Below is a small trained network, with its code and all its weights. Each question gives an input and a target symbol and asks what happens when units are switched off, that is, made to give their printed mean instead of their output.

import numpy as np


def w(rows, s, z=0):
    codes = np.array(rows[::2]) - 128.0
    scale = np.full(codes.shape[1], s)
    scale[-1] = z or s
    return codes * scale


def f(y):
    return np.maximum(y, 0)


def softmax(a):
    e = np.exp(a - a.max(-1, keepdims=True))
    return e / e.sum(-1, keepdims=True)


def log_softmax(a):
    a = a - a.max(-1, keepdims=True)
    return a - np.log(np.exp(a).sum(-1, keepdims=True))


def net(x, mask):
    ids = ['αβδζηθλσφω'.index(c) for c in x.split()]
    T = len(ids)
    res = E[ids] + P[:T]
    u = 0
    for l in range(2):
        q, k, v = (res @ M[l].T for M in (Q, K, V))
        z = softmax(np.where(np.tri(T) > 0, q @ k.T / 2**0.5, -1e9)) @ v
        res = res + np.where(mask[u], z, O[l][:, -1]) @ O[l][:, :-1]
        u += 1
        y = f(res @ A[l][:, :-1].T + A[l][:, -1])
        res = res + np.where(mask[u : u + 16], y, B[l][:, -1]) @ B[l][:, :-1]
        u += 16
    return log_softmax(res[-1] @ U[:, :-1].T + U[:, -1])


Q, K, V, O, A, B = {}, {}, {}, {}, {}, {}
E = w([
[205,145,148,169,104,154,169,57,97,132,208],'α',
[110,98,42,137,57,89,109,46,148,88,119],'β',
[129,136,149,33,102,140,105,90,132,178,155],'δ',
[69,86,86,166,87,177,108,148,140,105,91],'ζ',
[103,110,129,144,138,143,70,77,114,128,161],'η',
[87,189,82,102,163,59,158,122,107,151,91],'θ',
[69,135,96,100,199,152,175,166,85,99,142],'λ',
[65,129,127,55,31,75,122,129,129,51,122],'σ',
[78,154,60,81,100,157,133,124,185,156,164],'φ',
[184,254,95,120,116,145,130,163,153,121,115],'ω',
],0.024)
P = w([
[114,93,177,169,66,206,250,78,163,31,70],'0',
[131,133,129,124,154,151,171,71,110,77,105],'1',
[120,130,112,100,122,150,168,96,92,52,111],'2',
[100,144,113,130,145,157,154,129,106,103,120],'3',
[106,142,114,123,193,109,107,119,111,142,134],'4',
[114,156,103,126,175,110,105,139,98,133,142],'5',
[102,165,107,136,171,124,112,176,102,133,153],'6',
[104,172,100,145,163,111,88,183,107,126,146],'7',
[123,177,86,132,147,98,56,169,94,88,144],'8',
[98,186,88,175,155,122,73,209,104,95,152],'9',
[87,195,104,180,152,107,55,219,114,77,151],'10',
],0.013)
Q[0] = w([
[77,230,78,97,247,102,2,150,107,177,195],'L0H1',
[55,198,86,77,195,178,138,80,66,135,145],'L0H1',
],0.0074)
K[0] = w([
[91,204,32,109,143,40,7,240,76,110,254],'L0H1',
[125,164,93,107,99,156,95,239,207,72,121],'L0H1',
],0.0059)
V[0] = w([
[174,120,158,213,210,92,154,198,10,108,2],'L0H1',
[51,104,131,170,92,29,242,112,45,77,204],'L0H1',
],0.006)
O[0] = w([
[119,139,104,122,65,128,160,76,2,235,157,3],'L0H1',
[215,59,160,100,111,47,118,216,103,134,123,128],'L0H1',
],0.0082,0.0033)
A[0] = w([
[179,131,84,129,151,171,132,157,246,104,92,252],'L0N1',
[132,108,100,134,89,78,172,117,49,117,129,102],'L0N2',
[151,181,162,136,123,98,66,157,135,152,82,249],'L0N3',
[67,100,126,150,102,172,130,105,134,103,147,163],'L0N4',
[103,134,118,161,79,123,140,79,201,135,129,42],'L0N5',
[114,1,160,105,85,181,112,99,93,152,167,215],'L0N6',
[120,115,59,98,136,89,173,129,194,109,129,79],'L0N7',
[36,140,73,107,73,85,104,177,179,105,134,160],'L0N8',
[142,58,150,123,96,167,98,78,136,121,142,217],'L0N9',
[83,75,153,111,37,104,104,108,109,140,114,119],'L0N10',
[79,97,126,79,194,130,128,123,70,67,156,86],'L0N11',
[130,153,192,64,118,143,123,122,148,196,117,157],'L0N12',
[45,167,86,74,133,114,95,173,154,101,135,248],'L0N13',
[128,95,167,122,179,128,85,109,39,139,126,237],'L0N14',
[77,120,159,139,45,168,107,149,105,79,42,105],'L0N15',
[170,125,173,212,144,120,145,84,110,122,164,168],'L0N16',
],0.0085,0.0028)
B[0] = w([
[57,143,155,152,111,129,170,152,101,58,200,206],'L0N1',
[87,180,170,174,100,147,137,192,94,131,129,156],'L0N2',
[172,88,20,117,31,87,94,171,153,88,182,166],'L0N3',
[121,149,76,105,145,95,149,74,143,170,139,175],'L0N4',
[177,104,167,106,119,137,176,171,106,143,73,152],'L0N5',
[3,115,113,130,75,122,142,125,121,113,122,159],'L0N6',
[201,175,155,197,134,71,157,128,125,196,94,167],'L0N7',
[232,106,147,129,159,132,132,127,102,219,167,221],'L0N8',
[30,42,125,116,149,74,166,137,109,125,102,169],'L0N9',
[90,143,142,80,153,189,159,125,77,209,140,155],'L0N10',
[139,158,140,139,143,213,139,166,178,47,167,180],'L0N11',
[65,43,154,149,75,70,34,98,182,46,167,134],'L0N12',
[173,127,124,169,194,142,77,106,149,194,201,247],'L0N13',
[38,144,78,99,101,69,101,236,146,141,123,170],'L0N14',
[202,54,82,42,115,172,215,137,83,96,158,168],'L0N15',
[130,47,111,143,149,63,99,105,157,167,88,154],'L0N16',
],0.0062,0.014)
Q[1] = w([
[155,100,137,109,80,130,244,112,123,92,106],'L1H1',
[78,161,103,124,139,88,123,149,103,105,169],'L1H1',
],0.011)
K[1] = w([
[92,137,198,80,105,139,254,129,220,105,32],'L1H1',
[143,200,154,107,139,184,147,202,114,156,201],'L1H1',
],0.0048)
V[1] = w([
[99,81,84,38,116,208,94,156,161,97,153],'L1H1',
[196,176,103,2,147,184,165,162,142,145,139],'L1H1',
],0.0077)
O[1] = w([
[199,112,125,209,84,247,106,122,141,180,126,210],'L1H1',
[133,140,98,32,141,110,164,132,145,184,44,254],'L1H1',
],0.014,0.0058)
A[1] = w([
[146,62,37,62,12,67,16,90,100,196,67,200],'L1N1',
[215,106,89,98,78,179,184,65,139,154,147,122],'L1N2',
[146,191,111,97,115,112,248,178,167,147,119,202],'L1N3',
[119,158,164,135,133,189,37,88,134,102,145,129],'L1N4',
[228,135,128,130,65,109,111,178,60,41,210,209],'L1N5',
[80,94,86,181,84,168,80,163,26,98,149,160],'L1N6',
[170,61,74,86,115,73,137,211,186,139,70,209],'L1N7',
[104,96,43,112,132,166,170,109,175,196,148,37],'L1N8',
[143,117,127,158,179,66,130,182,191,74,181,85],'L1N9',
[150,61,124,85,242,141,154,3,96,183,134,125],'L1N10',
[129,94,68,4,161,91,156,93,220,94,216,229],'L1N11',
[113,27,84,187,146,90,89,164,116,107,144,251],'L1N12',
[164,128,88,170,67,151,184,133,142,90,232,43],'L1N13',
[123,133,119,80,144,184,100,103,184,255,69,199],'L1N14',
[73,185,156,119,140,70,126,99,67,98,187,121],'L1N15',
[106,178,153,92,161,117,176,159,51,144,92,177],'L1N16',
],0.0069,0.0028)
B[1] = w([
[45,139,225,146,146,176,189,194,162,164,150,213],'L1N1',
[111,94,109,204,68,127,32,178,113,81,98,213],'L1N2',
[58,149,137,162,161,84,78,83,119,180,139,244],'L1N3',
[165,30,34,160,95,180,164,93,131,130,195,178],'L1N4',
[105,194,84,127,99,140,215,52,114,195,151,205],'L1N5',
[123,168,209,72,99,144,120,33,91,226,112,211],'L1N6',
[182,65,123,104,225,84,100,52,166,164,122,214],'L1N7',
[175,223,175,113,76,95,117,167,51,83,116,221],'L1N8',
[199,150,224,80,140,176,86,199,61,102,79,180],'L1N9',
[76,205,95,129,55,147,109,68,190,52,91,187],'L1N10',
[58,129,64,204,152,132,87,133,48,46,84,252],'L1N11',
[181,126,86,54,151,109,159,87,130,177,149,217],'L1N12',
[153,180,147,106,160,117,85,144,200,3,113,215],'L1N13',
[184,154,70,82,94,152,159,123,143,124,120,251],'L1N14',
[70,53,150,88,47,51,98,112,206,105,104,163],'L1N15',
[103,84,162,198,153,143,138,109,204,179,140,189],'L1N16',
],0.0053,0.014)
U = w([
[165,176,210,51,119,90,153,84,72,114,121,5],'α',
[185,111,105,104,173,88,238,101,25,90,119,125],'β',
[146,132,153,184,109,108,135,173,225,60,109,64],'δ',
[145,135,195,187,63,105,66,165,105,137,74,59],'ζ',
[166,99,139,156,110,112,96,59,114,155,169,245],'η',
[82,83,165,143,110,68,81,156,4,155,131,235],'θ',
[99,162,241,146,135,168,207,182,89,228,121,152],'λ',
[183,72,129,105,189,124,163,137,192,177,78,127],'σ',
[144,111,186,203,254,139,31,141,56,62,46,86],'φ',
[117,227,86,117,107,106,133,71,172,97,57,141],'ω',
],0.0055,0.0025)

Each question gives the input, a string of symbols that net reads in full, and the target symbol t.
The units are the heads (2 rows each of Q, K, V and O) and the neurons (one row each of A and B). Each row of codes is followed by its name. A weight is (code - 128) times the scale printed after its matrix; where a second scale follows, it is the last column's (O, A, B and U).
mask holds one flag per unit, layer by layer, with each layer's heads first. A switched-off unit (its flag False) gives its mean, the last column of its rows in O or B, instead of its output. The means were averaged over made-up inputs and are rounded, as every weight is.
A unit's drop is (log p(t) with every unit on - log p(t) with that unit switched off) / (log p(t) with every unit on - log p(t) with every unit switched off).
The circuit of an input: a set's keep is (log p(t) with only the set's units on - log p(t) with every unit switched off) / (log p(t) with every unit on - log p(t) with every unit switched off). Starting from the 12 units with the biggest drops (on a tie, the unit counted first), units are removed one at a time, each time the one whose removal leaves the highest keep (on an exact tie, the one counted first), for as long as the keep stays at least 0.8.
units of the circuit, in order: the units of the circuit, biggest drop first
most important unit: the unit with the biggest drop
top k neurons: the k neurons with the biggest drops, biggest first
top k neurons in layer l: the k neurons of layer l with the biggest drops, biggest first
input η λ ζ σ η ζ η σ, target η: units of the circuit, in order	(L0N8; L1H1)
input ω β θ σ λ, target σ: units of the circuit, in order	(L1H1; L0H1; L1N7)
input η η σ η σ, target η: top 2 neurons	(L0N8; L0N15)
input δ φ η α ω δ φ η η, target φ: units of the circuit, in order	(L0H1; L1N9; L1N14)
input β ζ σ, target β: most important unit	L1N5
input σ ω ζ, target σ: units of the circuit, in order	(L1H1; L0N15)
input ω θ η β σ η λ, target σ: units of the circuit, in order	(L1H1; L0N1; L0N6; L0N13)
input η θ φ σ β δ, target σ: units of the circuit, in order	(L0H1; L1N7)
input δ σ σ, target δ: units of the circuit, in order	(L0H1; L1H1; L0N1)
input ω η φ θ η, target φ: top 3 neurons	(L0N13; L0N8; L0N7)
input η η θ ω η β ω η λ, target ω: units of the circuit, in order	(L0H1; L1H1; L1N10)
input λ η η η η η η η φ δ, target φ: top 2 neurons in layer 0	(L0N13; L0N8)
input φ η α, target φ: units of the circuit, in order	(L0H1; L1N11; L1N9; L1N14)
input θ ω ω σ η η ω α η α λ, target λ: top 2 neurons in layer 0	(L0N11; L0N2)
input α η σ, target α: top neuron in layer 0	(L0N16)
input β η β δ ζ η θ σ ζ, target η: top 2 neurons	(L0N15; L0N14)
input λ β θ η η, target θ: top 2 neurons	(L0N13; L0N9)
input σ θ ω η λ θ, target λ: units of the circuit, in order	(L0H1; L0N11; L1N1; L1H1)
input η η η α η η ω σ η η, target σ: top 4 neurons	(L0N13; L0N8; L0N9; L0N10)
input η η η φ θ ω η λ λ θ β, target λ: top 2 neurons	(L1N1; L0N2)
input η ω η σ ω ω η η, target ω: top 3 neurons in layer 0	(L0N3; L0N13; L0N9)
input θ ζ η η δ, target η: top 2 neurons	(L0N12; L1N4)
input β η ω α, target β: top neuron	(L0N7)
input ω α η σ θ, target σ: top 2 neurons	(L0N8; L1N7)
input β η σ ω α η β ζ λ, target λ: top 2 neurons	(L0N2; L0N11)
input φ ω σ, target φ: top 2 neurons	(L1N11; L0N7)
input ω δ η η σ ω ω δ α, target ω: top neuron	(L1N10)
